Each row has a name. Each piece below is followed by the name of the row it came from, unless a question asks for something else. Each question is about the rows just above it. Places in a row count from 1.

Columns, left to right: C Q H E
[-19.8 -17.7   2.7  14.2]  <147>
[ 24.8 -30.4  -7.7  21.0]  <32>
[-19.7  32.9  -6.0 -22.0]  <216>
[ 16.2  25.9   1.9 -20.4]  <177>
[ 25.5 -81.1 -26.2  57.3]  <142>
[-31.4  32.9  -6.0 -21.9]  <24>
[-28.8 -22.4   5.9  20.4]  <22>
[-29.0 -20.8  -0.9  18.8]  <3>
[-21.6  32.4  -5.8 -21.5]  <184>
[ 28.4 -69.7 -21.9  48.1]  <17>
which: [-69.7 -21.9  48.1]  <17>
Where does [-21.6  32.4  -5.9 -21.5] differ from <184>, and what was there?  3, [-5.8]
After [-29.0 -20.8  -0.9], its row goes on with  [18.8]
The rest of the row after [-19.7  32.9  -6.0]:  [-22.0]
Which column holds [ 5.9 -0.9 -5.8] top down?  H

Columns, left to right: U S W B
[ 34.0  20.7 -33.0 -22.8] = <9>
[ 39.9  -5.6 -18.1 -40.0] = <22>
[ -5.8  31.5 -26.1 -43.2] = <177>
[ 34.0  20.7 -33.0 -22.9] = <24>
[ 35.0   3.0   6.7 -11.1] = <17>
[ 25.3 -22.4   5.4 -53.0] = <32>
[  1.7  41.0 -59.3 -31.7] = <147>
[70.5 17.2  0.3 -5.7] = <142>
[ 45.2  -0.7  17.0 -11.4] = <3>
[39.8 10.8  9.5  2.0] = <159>
[60.7 24.5 15.1 15.5] = <216>
Where does [ 45.2  -0.6  17.0 -11.4] differ from <3>, and what was there?  2, [-0.7]
Which column holds this, read top down? [-40.0 -43.2 -22.9]  B
The row named <22>:  [ 39.9  -5.6 -18.1 -40.0]
The rest of the row after [60.7 24.5]:  [15.1 15.5]
One entry of <216> was changed: [60.7 24.5 15.1 15.6]. Where, and from what?  4, [15.5]
Changed <142>: [70.5 17.1  0.3 -5.7]. Place and old value:  2, [17.2]

Columns, left to right: J G X P
[-62.2   7.5 -52.0 -40.2] = <3>
[-20.8   7.5 -64.3  42.7] = <32>
[-20.8   7.4 -52.0  25.6] = <216>
After [-20.8   7.5], its row goes on with  [-64.3  42.7]
Which column holds [42.7 25.6] top down?  P
which: [-20.8   7.4 -52.0]  <216>
[-62.2 -20.8] is in which column, read top down?  J

Columns, left to right: Z Y T V M A
[-26.8 -26.8  20.9 -34.7  -1.2  -3.1] = <142>
[-26.8 -26.8  20.9   0.5 -12.2 -17.6] = <177>
[-49.1 -49.1  -2.9 -21.7 -27.9  17.1] = <216>
[  1.6 -26.7  20.9  -6.3  -1.2   7.7] = <147>
[-68.4 -68.4 -41.1 -49.7 -16.8  16.8] = <24>
[-26.8 -26.8  20.9   0.5 -12.2   4.9] = <184>
[17.1  7.7] is in which column, read top down?  A
Go on from [20.9 -6.3] to the end of its row.  [-1.2  7.7]
[-49.1 -26.7] is in which column, read top down?  Y

Columns, left to right: R D L N F
[ 26.6  -1.8  -5.5 -51.4  65.9]  <142>
[  6.5  -1.7  -1.1 -19.3  11.7]  <184>
[-51.7 -10.9  16.0 -48.1 -39.7]  <3>
[  6.5  -1.8  -1.1 -19.3  11.7]  <147>
[ 52.7  11.2 -14.5  79.7 -82.8]  <216>
[ 67.2  -1.0 -11.7 -52.0 -25.5]  <22>
[-20.5   3.4   2.8  41.4  -8.2]  <159>
[-20.3   2.3   4.2  37.1 -11.4]  <24>
[ 17.8   3.8  -4.1  31.0 -55.4]  <177>
[-66.2  -5.1  15.5  10.0 -20.6]  <32>
Which column holds [-10.9  -1.8  11.2  -1.0   3.4   2.3   3.8  -5.1] top down?  D
which: [-52.0 -25.5]  <22>
Go on from [  6.5  -1.8  -1.1 -19.3] to the end of its row.  [11.7]
The row named <159>:  [-20.5   3.4   2.8  41.4  -8.2]
The row named <22>:  [ 67.2  -1.0 -11.7 -52.0 -25.5]

Columns, left to right: vutu bofe lifa fatug
[ 0.2 -3.5 -0.2  3.1] = <24>
[ 0.2 -3.5 -0.1 -1.2] = <22>
[  1.6  -0.5   9.2 -34.8] = <142>
[-1.2 -2.5 -5.1 19.2] = <17>
[-0.9 10.0  0.1  0.6] = <177>
Which column holds [-3.5 -3.5] top down?  bofe
Go on from [ 0.2 -3.5 -0.1] to the end of its row.  [-1.2]
The row named <24>:  [ 0.2 -3.5 -0.2  3.1]
Which column holds [ -1.2 -34.8  19.2] top down?  fatug
[ 3.1 -1.2] is in which column, read top down?  fatug
The row named <142>:  [  1.6  -0.5   9.2 -34.8]

Columns, left to right: nubor Ruf Dekis ruze
[ 8.1 -5.2 17.4  4.3] : <147>
[  5.1 -17.3   4.0  -5.2] : <3>
[-11.3  31.3 -16.1 -29.2] : <177>
[-60.6 -26.8  30.8 -50.0] : <17>
[ 8.1  8.4  2.7 -0.4] : <142>
[-27.7  -1.1  -6.7  -8.4] : <22>
[ 6.6  9.7 -9.4 13.9] : <184>
[-18.8  28.6  45.5 -57.9] : <32>
[-29.2 -22.7  26.8  -0.4] : <159>
Changed <17>: [-60.6 -26.8  30.9 -50.0]. Place and old value:  3, [30.8]
One entry of <3> was changed: [  5.1 -17.3   4.0  -5.1]. Where, and from what?  4, [-5.2]
which: [ 8.1 -5.2 17.4]  <147>

Columns, left to right: zap keki Medop gabi fulok kegom Kal
[-48.3  53.5 -57.5  38.9  32.1 -15.4  25.6] = <3>
[-38.4 -36.0  56.0  13.7 -13.3  17.6  61.2] = <159>
[-36.6 -58.1  35.3  39.5 -43.7   7.6  30.7] = <17>
[  3.2 -46.5 -26.5  52.0  28.5  19.3 -49.1] = <216>
[-38.4 -36.0  56.0  13.7 -44.6  20.0  25.8] = <177>
[-17.2  30.6 -35.6  51.1 -16.9 -37.9  12.0] = <32>
[ -7.3  54.6  41.5  22.7 -36.2  12.8 -16.4] = <142>
The row named <3>:  [-48.3  53.5 -57.5  38.9  32.1 -15.4  25.6]
which: [  3.2 -46.5 -26.5  52.0  28.5  19.3]  <216>
which: [-35.6  51.1 -16.9 -37.9  12.0]  <32>
Which column holds this, read top down? [ 56.0 -35.6]  Medop
which: [38.9 32.1]  <3>
Where does [-36.6 -58.1  35.3  39.5 -43.7   7.6  30.6] differ from <17>, and what was there?  7, [30.7]

Columns, left to right: doti Rodov ger labo radu Kado Desil silu zag fof
[  8.1   8.3 -12.4 -37.2  13.5  22.3  14.5 -20.2  17.0  -3.0] : <142>
[-23.9   1.9 -10.4  21.8 -21.6   3.0  11.3 -24.4 -55.8   7.0] : <3>
[ -2.3 -10.1   2.5   8.9  11.0   7.9 -15.6 -20.8 -33.0 -17.6] : <9>
[-13.5 -63.4 -25.7  -3.0  -0.6  -3.0  11.4 -24.0  -3.6   3.4] : <216>
[  6.2  -2.8  13.7  36.1  13.5  22.2 -13.5 -14.0   1.9   8.3] : <22>
[-29.3  -6.1  20.7  29.6  26.4  -9.2  15.2 -14.9   6.5  -6.6] : <177>
[-27.1 -24.1  13.7  36.2   7.3  37.9  18.8  19.1  40.3   2.5] : <17>
[ -3.7  10.7  23.6  -5.3   3.3  -3.0  -8.4 -13.2 -11.0   1.6] : <184>
Changed <17>: [-27.1 -24.1  13.7  36.2   7.3  37.9  18.8  19.1  40.2   2.5]. Place and old value:  9, [40.3]
The row named <9>:  [ -2.3 -10.1   2.5   8.9  11.0   7.9 -15.6 -20.8 -33.0 -17.6]
Which column holds [-37.2  21.8   8.9] top down?  labo
Changed <177>: [-29.3  -6.1  20.7  29.6  26.3  -9.2  15.2 -14.9   6.5  -6.6]. Place and old value:  5, [26.4]
Go on from [13.5 22.3] to the end of its row.  [ 14.5 -20.2  17.0  -3.0]
Changed <177>: [-29.3  -6.1  20.7  29.5  26.4  -9.2  15.2 -14.9   6.5  -6.6]. Place and old value:  4, [29.6]
Go on from [13.7 36.1] to the end of its row.  [ 13.5  22.2 -13.5 -14.0   1.9   8.3]

Columns, left to right: zibam Mukor Vego Patap Vute dorar zev feba kibeb
[-71.7  20.7  14.8  34.7 -26.4 -34.5   6.1  21.1 -20.8] = <3>
[-48.2  11.0   7.8   4.1  -9.7 -27.1  28.4   9.6   0.1] = <177>
[-29.8 -35.0  25.8  25.7 -32.4 -35.8  47.4  13.0 -28.8] = <9>
[-15.0  -8.5   5.9   7.9  13.3 -28.3  24.8   8.1  -8.1] = <147>
[-40.2  21.8   5.1  -6.0  -2.6  -5.0  19.7  -5.6  27.6] = <216>
[-28.8  -8.3   8.6   9.1  -4.3 -31.1  30.1   8.7  -6.7] = <17>
[-18.4  -6.1   7.0   3.7   0.5 -19.2  28.2   7.3   9.9] = <142>
[-14.7   4.1   4.1  -5.9  -9.6  -4.5  14.8   2.1  24.7] = <32>
[-26.9 -26.9  14.8  34.6 -26.4 -28.7  34.0  18.6 -15.6] = <24>
[-48.2  11.0   7.8   4.1  -9.7 -27.1  28.4   9.6   9.7] = <184>
[-35.3  -5.3  14.5  28.2 -26.0 -29.9  28.2  14.2  -7.7] = <22>
Changed <3>: [-71.7  20.7  14.8  34.7 -26.5 -34.5   6.1  21.1 -20.8]. Place and old value:  5, [-26.4]
Which column holds this, read top down? [  0.1 -28.8  -8.1  27.6  -6.7   9.9  24.7]  kibeb
After [ 14.8  34.6 -26.4], its row goes on with  [-28.7  34.0  18.6 -15.6]
which: [ 25.7 -32.4 -35.8  47.4  13.0]  <9>
Changed <177>: [-48.2  11.0   7.8   4.1  -9.7 -27.1  28.4   9.7   0.1]. Place and old value:  8, [9.6]
which: [ 4.1  4.1 -5.9 -9.6 -4.5 14.8  2.1]  <32>
Where does [-40.2  21.8   5.1  -6.0  -2.6  -5.0  19.8  -5.6  27.6] differ from <216>, and what was there?  7, [19.7]

Columns, left to right: zer bano zeg gomos Desak gorar lito Luv
[-15.4  -2.0 -14.3 -17.8 -15.2  49.1 -33.4 -23.2] : <17>
[ 20.6 -21.7  -8.4   2.8  10.2 -27.8 -54.7 -39.3] : <216>
[-15.4  -2.0 -14.3 -17.8 -15.2  -5.5 -33.4 -23.2] : <9>
[-15.4  -2.0 -14.3 -17.8  13.3 -36.3 -14.6 -13.1] : <142>
[-50.4  18.7   6.0  -1.8 -39.0  17.5  -8.9  -7.1] : <147>
[ 20.6 -21.7  -8.4 -36.9  10.2 -33.4  -5.5 -39.3] : <3>
which: [ -5.5 -33.4]  <9>
Changed <147>: [-50.4  18.7   6.0  -1.7 -39.0  17.5  -8.9  -7.1]. Place and old value:  4, [-1.8]

Columns, left to right: zoti marep zeka sova
[ 46.7 -29.1 -34.1  15.6]  <216>
[-33.0  29.0   9.8 -59.5]  <147>
[ 46.7 -60.6 -63.6  15.6]  <184>
[ 46.7 -60.6 -34.1  15.6]  <32>
[-49.8  52.4  16.7 -71.0]  <17>
One entry of <147> was changed: [-33.0  29.0   9.7 -59.5]. Where, and from what?  3, [9.8]
The row named <17>:  [-49.8  52.4  16.7 -71.0]
Which column holds this, read top down? [ 46.7 -33.0]  zoti
The row named <184>:  [ 46.7 -60.6 -63.6  15.6]
Where does [-49.8  52.4  16.8 -71.0] differ from <17>, and what was there?  3, [16.7]
One entry of <17> was changed: [-49.9  52.4  16.7 -71.0]. Where, and from what?  1, [-49.8]

